Small tables with named rows and columns. After each table, cells are looked up by row and column.

Table zeloguz
,zupid,pirara,fup,legeniv,gunebef,dig,penuf,rolizib,rada,mus
zorepib,-662,-118,112,36,-628,-17,-135,-458,-181,396
fude,-810,74,99,-370,504,-61,-499,388,107,49
molanaz,-401,343,144,-492,-364,-356,-544,365,520,601
nel,-11,13,-370,503,92,165,-638,-432,-51,-820
fubigim,-512,-781,-425,524,-219,541,171,587,202,-808
molo,-398,-740,-273,9,81,-831,-364,23,574,90
nebe,287,-781,346,-134,473,-358,-28,372,-828,-736

molanaz, pirara => 343
molo, legeniv => 9
fubigim, mus => -808
nebe, zupid => 287
zorepib, pirara => -118
fude, gunebef => 504
fubigim, penuf => 171

Table gan
         met  nanora   pil  migel  begigib  repalu
liras    5.5     5.4  -3.1   -1.5     -6.9    -6.7
kilapaf  5.6     5.5  -3.2   -1.4     -7.1    -6.8
gekaz    5.6     5.6  -3.1   -1.4     -7.2    -7.0
renirez  5.6     5.7  -3.1   -1.4     -7.2    -6.9
gudo     5.5     5.4  -3.3   -1.4     -6.9    -6.6
zokelu   5.5     5.4  -3.1   -1.4     -7.0    -6.8
rav      5.5     5.3  -3.3   -1.4     -6.9    -6.5
vazetaf  5.5     5.5  -3.1   -1.4     -7.2    -6.9
fanom    5.5     5.4  -3.2   -1.4     -7.1    -6.8

What is the nanora of kilapaf in gan?
5.5
What is the begigib of zokelu in gan?
-7.0
What is the repalu of gudo in gan?
-6.6
What is the begigib of rav in gan?
-6.9
What is the nanora of liras in gan?
5.4
What is the repalu of rav in gan?
-6.5
What is the begigib of kilapaf in gan?
-7.1
What is the begigib of renirez in gan?
-7.2
What is the repalu of fanom in gan?
-6.8
What is the nanora of vazetaf in gan?
5.5
What is the met of renirez in gan?
5.6
What is the met of gekaz in gan?
5.6
What is the migel of zokelu in gan?
-1.4
What is the pil of liras in gan?
-3.1
What is the begigib of liras in gan?
-6.9
Row with the largest repalu: rav

Table nufi
	negi	kunu	zekul	zanip
nav	41001	24841	40766	56296
zopusop	28695	74728	86497	34612
tozot	66916	44442	62394	56372
kofogo	75402	50832	44093	64213
sutov	82923	33107	60964	84996
bap	12018	25603	60718	58478
keze	90644	26067	57083	55335

zekul of bap: 60718
zanip of zopusop: 34612
zekul of keze: 57083
kunu of keze: 26067
kunu of kofogo: 50832
kunu of zopusop: 74728
negi of tozot: 66916
kunu of tozot: 44442
zekul of kofogo: 44093
zekul of nav: 40766
zanip of bap: 58478
zanip of sutov: 84996
kunu of bap: 25603
zanip of keze: 55335
negi of zopusop: 28695
kunu of sutov: 33107

poz
cols = vor, giv, terok, gotegid
laba: [0.30, 0.39, 0.39, 0.43]
fab: [0.25, 0.27, 0.81, 0.30]
dalanas: [0.47, 0.31, 0.40, 0.84]
gib: [0.40, 0.45, 0.46, 0.32]
vomob: [0.28, 0.18, 0.74, 0.47]
bugiful: [0.36, 0.44, 0.45, 0.31]

vor of dalanas is 0.47
gotegid of gib is 0.32
terok of fab is 0.81
terok of vomob is 0.74
terok of bugiful is 0.45
gotegid of laba is 0.43
giv of vomob is 0.18
giv of bugiful is 0.44
vor of bugiful is 0.36
giv of fab is 0.27
vor of gib is 0.40
giv of laba is 0.39
gotegid of dalanas is 0.84
vor of fab is 0.25
gotegid of bugiful is 0.31
gotegid of fab is 0.30
terok of gib is 0.46
vor of vomob is 0.28

ler =
|  | lotud | fop | giv |
|---|---|---|---|
| kup | 44.64 | 40.46 | 69.26 |
| zudap | 71.28 | 88.27 | 59.37 |
| gib | 51.07 | 59.33 | 77.84 |
| tiza | 43.72 | 22.85 | 93.01 |
| zup | 31.78 | 71.92 | 89.05 |
| gesoluk | 84.14 | 66.88 | 84.43 |
| letub | 55.66 | 73.18 | 81.79 |
| led | 49.24 | 88.27 | 93.67 |

fop of tiza = 22.85
giv of gesoluk = 84.43
lotud of tiza = 43.72
giv of letub = 81.79
giv of led = 93.67
lotud of gesoluk = 84.14
giv of gib = 77.84
fop of zup = 71.92
fop of led = 88.27
lotud of zup = 31.78
Which row has the largest giv? led

dok:
|  | bepan | lumes |
|---|---|---|
| zivenu | 32636 | -60129 |
| pof | 29869 | -1270 |
| bedeleg | -6794 | 67009 |
| tonodof | -26251 | -84563 |
| savo | 60883 | -89507 |
| keri | -16003 | 40665 |

What is the lumes of tonodof in dok?
-84563
What is the bepan of keri in dok?
-16003
What is the bepan of savo in dok?
60883
What is the lumes of keri in dok?
40665
What is the bepan of zivenu in dok?
32636
What is the bepan of tonodof in dok?
-26251
What is the lumes of pof in dok?
-1270
What is the bepan of bedeleg in dok?
-6794
What is the bepan of pof in dok?
29869
What is the lumes of bedeleg in dok?
67009
What is the lumes of zivenu in dok?
-60129
What is the lumes of savo in dok?
-89507
Which row has the largest bepan? savo

nukiz.csv
,nabuv,bipom,bege,loguma,ras
vururu,29400,31136,23314,51133,21454
filesal,46037,11304,30130,55946,27052
tek,38862,38810,38923,38872,38878
sof,38865,38794,38947,38908,38928
rifes,31573,16031,46265,83461,631
rumif,56319,33238,57887,1359,52299
maki,37929,30109,39096,41053,17191
sasise,38056,39248,40400,38428,34288
noluka,30106,31802,49909,47829,13090
nemivok,37072,37665,30492,36760,55551
bosifu,55644,36427,58800,10434,51778
mesil,47777,14688,32180,41595,45390
folupos,38776,40270,37849,39706,38717

noluka, nabuv -> 30106
rumif, nabuv -> 56319
filesal, nabuv -> 46037
sof, loguma -> 38908
rumif, bipom -> 33238
rifes, nabuv -> 31573
mesil, nabuv -> 47777
noluka, bipom -> 31802
filesal, bipom -> 11304
mesil, bipom -> 14688
tek, bipom -> 38810
folupos, bege -> 37849
vururu, nabuv -> 29400
tek, nabuv -> 38862
Which row has the largest loguma? rifes

lur:
	totuf	muner
ref	149	110
dele	134	204
zasot	140	114
fose	144	213
zev	141	65
didaz	129	60

fose, totuf => 144
dele, totuf => 134
fose, muner => 213
ref, muner => 110
zasot, totuf => 140
didaz, muner => 60
zev, totuf => 141
zasot, muner => 114
zev, muner => 65
dele, muner => 204
didaz, totuf => 129

gib.csv
,dabot,gem,tel,rep,fik,lekimod,zupiz,melatab,puvuton
mev,-0.595,-0.170,2.000,4.505,1.823,-0.560,-0.730,1.089,6.734
pibod,3.454,-3.468,-1.571,-3.568,-1.594,-1.710,1.784,4.910,-5.059
midufut,1.060,-2.423,-0.395,-0.932,-2.294,-5.890,-0.082,3.975,-1.333
rur,4.039,-3.676,2.009,4.546,5.627,5.265,2.007,4.732,7.166
mokivi,-2.370,4.121,0.922,2.170,1.658,5.737,-0.386,-4.066,3.190
tipip,-2.023,2.536,0.730,1.685,0.376,2.255,-0.564,-2.015,2.428
bigalo,-1.072,3.499,-1.543,-3.337,-1.273,4.442,0.746,-3.038,-4.993
dunob,2.863,-3.888,1.288,2.881,2.472,-0.490,0.993,5.275,4.486
nosev,0.492,2.806,-0.603,-1.169,1.787,8.074,1.608,-2.328,-1.563
lus,-2.697,2.756,-0.570,-1.256,-2.850,-1.899,-1.040,-1.988,-2.070
supu,-0.806,-1.621,0.741,1.632,-1.834,-7.208,-1.236,3.138,2.279
nuni,-3.161,2.560,-1.827,-4.066,-6.192,-7.234,-1.551,-1.287,-6.352

pibod, gem -> -3.468
mokivi, zupiz -> -0.386
tipip, gem -> 2.536
mev, puvuton -> 6.734
supu, puvuton -> 2.279
dunob, melatab -> 5.275
pibod, tel -> -1.571
lus, dabot -> -2.697
mev, gem -> -0.170
dunob, puvuton -> 4.486
mokivi, rep -> 2.170
supu, tel -> 0.741
lus, puvuton -> -2.070
nosev, zupiz -> 1.608
nuni, melatab -> -1.287
pibod, puvuton -> -5.059

